Below is a small trained network, with its code and all its weights. Each question gives an input and a target symbol and asks what happens when units are switched off, that is, made to give their printed mean instead of their output.

import numpy as np


def w(rows, s, z=0):
    codes = np.array(rows[::2]) - 128.0
    scale = np.full(codes.shape[1], s)
    scale[-1] = z or s
    return codes * scale


def f(y):
    return np.maximum(y, 0)


def softmax(a):
    e = np.exp(a - a.max(-1, keepdims=True))
    return e / e.sum(-1, keepdims=True)


def log_softmax(a):
    a = a - a.max(-1, keepdims=True)
    return a - np.log(np.exp(a).sum(-1, keepdims=True))


def net(x, mask):
    ids = ['ΔΣΨαβγζηλτω'.index(c) for c in x.split()]
    T = len(ids)
    res = E[ids] + P[:T]
    q, k, v = (res @ M[0].T for M in (Q, K, V))
    z = softmax(np.where(np.tri(T) > 0, q @ k.T / 3**0.5, -1e9)) @ v
    res = res + np.where(mask[0], z, O[0][:, -1]) @ O[0][:, :-1]
    y = f(res @ A[0][:, :-1].T + A[0][:, -1])
    res = res + np.where(mask[1:13], y, B[0][:, -1]) @ B[0][:, :-1]
    return log_softmax(res[-1] @ U[:, :-1].T + U[:, -1])


Q, K, V, O, A, B = {}, {}, {}, {}, {}, {}
E = w([
[39,96,54,79,248],'Δ',
[171,166,162,204,172],'Σ',
[67,39,140,182,84],'Ψ',
[46,165,204,98,200],'α',
[66,47,87,209,88],'β',
[196,166,89,129,99],'γ',
[154,59,202,181,173],'ζ',
[119,167,48,44,92],'η',
[148,77,69,110,237],'λ',
[71,42,132,186,84],'τ',
[69,33,173,170,84],'ω',
],0.016)
P = w([
[97,137,52,39,66],'0',
[95,134,56,68,76],'1',
[98,137,66,91,84],'2',
[101,140,75,112,91],'3',
[97,140,78,135,101],'4',
[98,140,81,152,108],'5',
[101,144,88,172,121],'6',
[102,142,90,192,127],'7',
[104,143,94,215,135],'8',
[105,141,92,237,146],'9',
[103,142,95,255,157],'10',
],0.0092)
Q[0] = w([
[254,21,104,124,147],'head 0',
[113,89,100,74,212],'head 0',
[196,254,94,52,125],'head 0',
],0.032)
K[0] = w([
[224,37,120,152,133],'head 0',
[114,59,111,43,126],'head 0',
[129,146,98,89,2],'head 0',
],0.036)
V[0] = w([
[192,135,161,125,169],'head 0',
[109,158,70,136,160],'head 0',
[140,116,166,9,147],'head 0',
],0.015)
O[0] = w([
[146,37,131,95,166,64],'head 0',
[224,131,142,106,9,255],'head 0',
[137,112,140,180,158,124],'head 0',
],0.011,0.0083)
A[0] = w([
[101,150,106,6,164,155],'neuron 0',
[112,59,130,166,128,6],'neuron 1',
[140,118,153,158,101,2],'neuron 2',
[99,92,139,148,165,45],'neuron 3',
[114,112,115,64,118,72],'neuron 4',
[74,71,138,155,149,60],'neuron 5',
[171,182,167,87,133,138],'neuron 6',
[95,112,96,97,132,217],'neuron 7',
[106,149,126,94,114,123],'neuron 8',
[160,130,141,122,105,58],'neuron 9',
[159,146,115,142,104,86],'neuron 10',
[113,142,199,140,121,63],'neuron 11',
],0.023,0.0066)
B[0] = w([
[171,251,151,190,81,145],'neuron 0',
[156,167,185,36,100,181],'neuron 1',
[88,182,117,170,133,166],'neuron 2',
[61,132,188,98,133,158],'neuron 3',
[148,174,73,174,134,148],'neuron 4',
[202,74,83,225,129,185],'neuron 5',
[128,167,108,147,166,198],'neuron 6',
[79,162,139,108,191,179],'neuron 7',
[110,93,151,148,160,177],'neuron 8',
[64,143,148,143,164,195],'neuron 9',
[163,79,120,84,104,255],'neuron 10',
[160,96,75,83,106,151],'neuron 11',
],0.031,0.011)
U = w([
[110,166,135,170,110,115],'Δ',
[177,254,128,140,203,254],'Σ',
[112,183,157,146,178,83],'Ψ',
[187,179,154,176,117,1],'α',
[130,106,93,60,180,217],'β',
[146,179,144,146,155,16],'γ',
[153,159,191,149,173,152],'ζ',
[160,117,113,97,135,119],'η',
[140,206,189,99,138,52],'λ',
[110,179,156,128,174,96],'τ',
[139,154,127,191,162,46],'ω',
],0.0084,0.0048)

Each question gives the input, a string of symbols that net reads in full, and the target symbol t.
The units are the heads (3 rows each of Q, K, V and O) and the neurons (one row each of A and B). Each row of codes is followed by its name. A weight is (code - 128) times the scale printed after its matrix; where a second scale follows, it is the last column's (O, A, B and U).
mask holds one flag per unit, heads first, then neurons. A switched-off unit (its flag False) gives its mean, the last column of its rows in O or B, instead of its output. The means were averaged over made-up inputs and are rounded, as every weight is.
A unit's drop is (log p(t) with every unit on - log p(t) with that unit switched off) / (log p(t) with every unit on - log p(t) with every unit switched off).
The circuit of an input: a set's keep is (log p(t) with only the set's units on - log p(t) with every unit switched off) / (log p(t) with every unit on - log p(t) with every unit switched off). Starting from the 12 units with the biggest drops (on a tie, the unit counted first), units are removed one at a time, each time the one whose removal leaves the highest keep (on an exact tie, the one counted first), for as long as the keep stays at least 0.8.
units of the circuit, in order: the units of the circuit, biggest drop first
unit that matters most: the unit with the biggest drop
top k neurons: the k neurons with the biggest drops, biggest first
input Δ β Δ ω Δ, target η: units of the circuit, in order -> [head 0; neuron 7; neuron 10; neuron 2]
input Ψ Σ Ψ τ α α τ, target α: units of the circuit, in order -> [neuron 5; head 0; neuron 1; neuron 7]
input η α ω γ β η, target β: top 3 neurons -> [neuron 10; neuron 0; neuron 5]
input τ α Δ τ τ β α η β, target α: units of the circuit, in order -> [neuron 5; head 0; neuron 1; neuron 9]
input γ λ Ψ Σ β, target Σ: top 2 neurons -> [neuron 7; neuron 10]
input γ ζ η Σ γ η λ Δ λ Δ, target β: top 2 neurons -> [neuron 10; neuron 0]
input γ Δ η Ψ Ψ β, target Δ: unit that matters most -> neuron 2
input ζ γ λ Σ η Ψ ω, target Σ: units of the circuit, in order -> [head 0; neuron 10; neuron 4]
input γ λ τ ζ ζ β ω η γ λ, target β: units of the circuit, in order -> [neuron 0; neuron 2]
input Δ β λ α λ Ψ η Σ γ Δ β, target Δ: top 3 neurons -> [neuron 2; neuron 9; neuron 1]
input Δ Δ ω β η τ Δ λ Δ Δ λ, target β: units of the circuit, in order -> [head 0; neuron 0]
input γ ζ β α Ψ Ψ Ψ η β γ, target β: top 3 neurons -> [neuron 10; neuron 0; neuron 5]
input Ψ ω ζ Σ Δ τ, target Δ: top 3 neurons -> [neuron 2; neuron 9; neuron 1]
input τ α ω, target α: units of the circuit, in order -> [head 0; neuron 5; neuron 1; neuron 7]
input β α α Σ ω η τ, target Σ: top neuron -> [neuron 10]
input Ψ η Δ τ α α β ζ ω β, target ζ: top 2 neurons -> [neuron 5; neuron 1]
input τ λ γ β Ψ λ α λ Ψ, target λ: top 2 neurons -> [neuron 1; neuron 5]
input Σ τ α Δ τ Δ τ λ β η ζ, target ζ: units of the circuit, in order -> [head 0; neuron 5; neuron 3; neuron 1]
input α ω Σ τ, target Σ: units of the circuit, in order -> [head 0; neuron 4; neuron 7]
input γ α τ ω γ τ τ, target α: units of the circuit, in order -> [neuron 5; head 0; neuron 1]
input γ ω λ Σ Δ λ Δ Σ ζ λ ω, target λ: units of the circuit, in order -> [neuron 1]
input Σ ω λ ω, target λ: units of the circuit, in order -> [neuron 1; head 0]
input ζ Ψ α ζ Σ Ψ, target Σ: top 4 neurons -> [neuron 4; neuron 7; neuron 10; neuron 1]
